Small tables with named rows and columns. After each table, cells are looked up by row and column.

safez =
|  | vogum | sek | pidotug | paduk | bepob | mazek |
|---|---|---|---|---|---|---|
| tokosan | -35.2 | 13.0 | 35.8 | -5.3 | -10.7 | -18.7 |
| dazovi | 57.4 | -16.7 | -13.0 | -8.5 | -57.8 | -13.9 |
| lopimob | 0.0 | -6.2 | -36.7 | -7.3 | -71.2 | -2.5 |
| bot | -9.2 | -30.7 | -23.7 | -32.6 | -53.9 | 9.6 |
| tusupi | 71.4 | -15.5 | 18.0 | -7.6 | -33.0 | -23.5 |

What is the sek of bot in safez?
-30.7
What is the sek of lopimob in safez?
-6.2
What is the paduk of tokosan in safez?
-5.3
What is the pidotug of dazovi in safez?
-13.0
What is the mazek of tokosan in safez?
-18.7
What is the paduk of bot in safez?
-32.6
What is the mazek of lopimob in safez?
-2.5
What is the vogum of dazovi in safez?
57.4
What is the pidotug of tusupi in safez?
18.0
What is the paduk of lopimob in safez?
-7.3
What is the vogum of tokosan in safez?
-35.2
What is the mazek of bot in safez?
9.6
What is the paduk of tusupi in safez?
-7.6

Table kuz
fields: fop, tob
lim: [160, 45]
dekib: [704, 751]
peta: [613, 500]
tib: [863, 625]
kur: [802, 627]
fopazis: [154, 26]
gedipos: [403, 270]
dek: [523, 601]
tem: [336, 333]
degi: [255, 473]
riti: [112, 294]
nat: [481, 542]
gof: [806, 592]

riti, tob: 294
dekib, tob: 751
kur, tob: 627
fopazis, fop: 154
gof, tob: 592
gedipos, tob: 270
dek, tob: 601
tib, tob: 625
nat, fop: 481
tib, fop: 863
dek, fop: 523
dekib, fop: 704
gof, fop: 806
fopazis, tob: 26
degi, fop: 255
peta, tob: 500
riti, fop: 112

muk =
|  | revope | bokulip | vivam | sut | mepava | fupo | nenize | tulug | gef |
|---|---|---|---|---|---|---|---|---|---|
| mipaza | 2.58 | -1.49 | 0.69 | -1.71 | 1.48 | -0.02 | 0.74 | 0.11 | 7.66 |
| dimavi | -2.59 | -0.32 | 0.17 | -1.82 | -1.48 | -1.88 | -0.35 | -0.39 | -7.55 |
| dig | 1.54 | -0.93 | 0.62 | -1.68 | 1.29 | -0.05 | 0.68 | 0.51 | 2.93 |
| vivupat | 3.03 | -1.35 | 0.69 | -1.45 | 1.99 | 0.63 | 1.04 | 0.45 | 7.27 |
| zev | 3.72 | -1.28 | 0.72 | -1.16 | 2.21 | 0.85 | 1.18 | 0.72 | 7.29 |
| bepebub | -0.94 | -0.50 | 0.11 | -1.47 | -1.24 | -0.80 | -0.14 | -1.06 | -6.93 |
| zuned | 3.12 | -1.31 | 0.69 | -1.23 | 2.15 | 0.74 | 1.21 | 0.70 | 7.69 |
| tibedos | 2.43 | -0.87 | 0.42 | -0.76 | 0.40 | -0.14 | 0.58 | 0.09 | 0.67 |
| vapa | 0.92 | -1.15 | 0.60 | -1.70 | 1.13 | -0.47 | 0.70 | 0.46 | 5.42 |

vivam of tibedos: 0.42
mepava of zuned: 2.15
sut of zev: -1.16
tulug of tibedos: 0.09
revope of zuned: 3.12
gef of tibedos: 0.67
revope of mipaza: 2.58
sut of tibedos: -0.76
mepava of dig: 1.29
mepava of zev: 2.21
revope of dig: 1.54
bokulip of zev: -1.28
bokulip of dig: -0.93
revope of zev: 3.72
gef of zev: 7.29

seg =
cols = bamib, nal, nim, kufemi, golutel, kazasad, vom, rud, zunusap
ropom: [100, 166, 171, 97, 154, 85, 165, 160, 142]
bizuger: [156, 107, 106, 156, 116, 165, 108, 113, 127]
gadomur: [103, 167, 186, 84, 146, 75, 168, 169, 158]
sezo: [194, 66, 49, 207, 94, 228, 67, 73, 107]
dokinuv: [103, 167, 184, 85, 146, 77, 167, 169, 156]
sanebil: [133, 132, 131, 133, 134, 133, 132, 132, 131]

gadomur, nal => 167
gadomur, golutel => 146
sanebil, nim => 131
sanebil, golutel => 134
gadomur, vom => 168
ropom, kazasad => 85

gak:
	lus	tetib	zekimuf	rar
sedigat	160	155	164	188
mimami	203	91	106	161
divavo	121	91	165	190
luzumu	149	105	165	181
badibod	237	102	9	112
sav	230	191	183	134
mef	137	83	155	206
sasi	193	84	57	175
gaf	154	134	152	200
ran	170	185	208	197

luzumu, lus: 149
sedigat, tetib: 155
sasi, tetib: 84
mimami, tetib: 91
luzumu, tetib: 105
sav, rar: 134

kugalad.tsv
	vefosim	zakez
pugiv	8.75	2.24
nir	-5.27	6.26
vibifa	3.82	3.77
luvuki	0.16	5.13
degi	1.62	8.93
dis	4.02	-2.12

luvuki, vefosim: 0.16
degi, vefosim: 1.62
luvuki, zakez: 5.13
degi, zakez: 8.93
nir, zakez: 6.26
vibifa, zakez: 3.77
pugiv, zakez: 2.24
dis, zakez: -2.12
nir, vefosim: -5.27
pugiv, vefosim: 8.75
dis, vefosim: 4.02
vibifa, vefosim: 3.82
Row with the largest vefosim: pugiv

todi
           vod  mivoman  ruguzu  venona
tegos    79.89    38.03   43.20   58.86
zon      59.97    10.24   41.86   51.28
gitina   73.58    26.65   42.57   57.78
sozas    34.83    40.66   65.61   72.07
pak      61.78    13.54   44.38   52.29
mifum    65.92    16.31   43.57   54.27
miluveb  57.28     6.70   52.21   48.17
bige     55.55     8.68   55.09   50.51
vepavum  46.60    23.78   61.06   59.85
zer      36.38    32.31   63.54   69.92
nuzumup  50.04    17.98   59.52   56.44
fafaza   59.22     6.20   50.99   49.33

fafaza, venona -> 49.33
nuzumup, venona -> 56.44
pak, ruguzu -> 44.38
fafaza, vod -> 59.22
zon, ruguzu -> 41.86
gitina, vod -> 73.58
nuzumup, mivoman -> 17.98

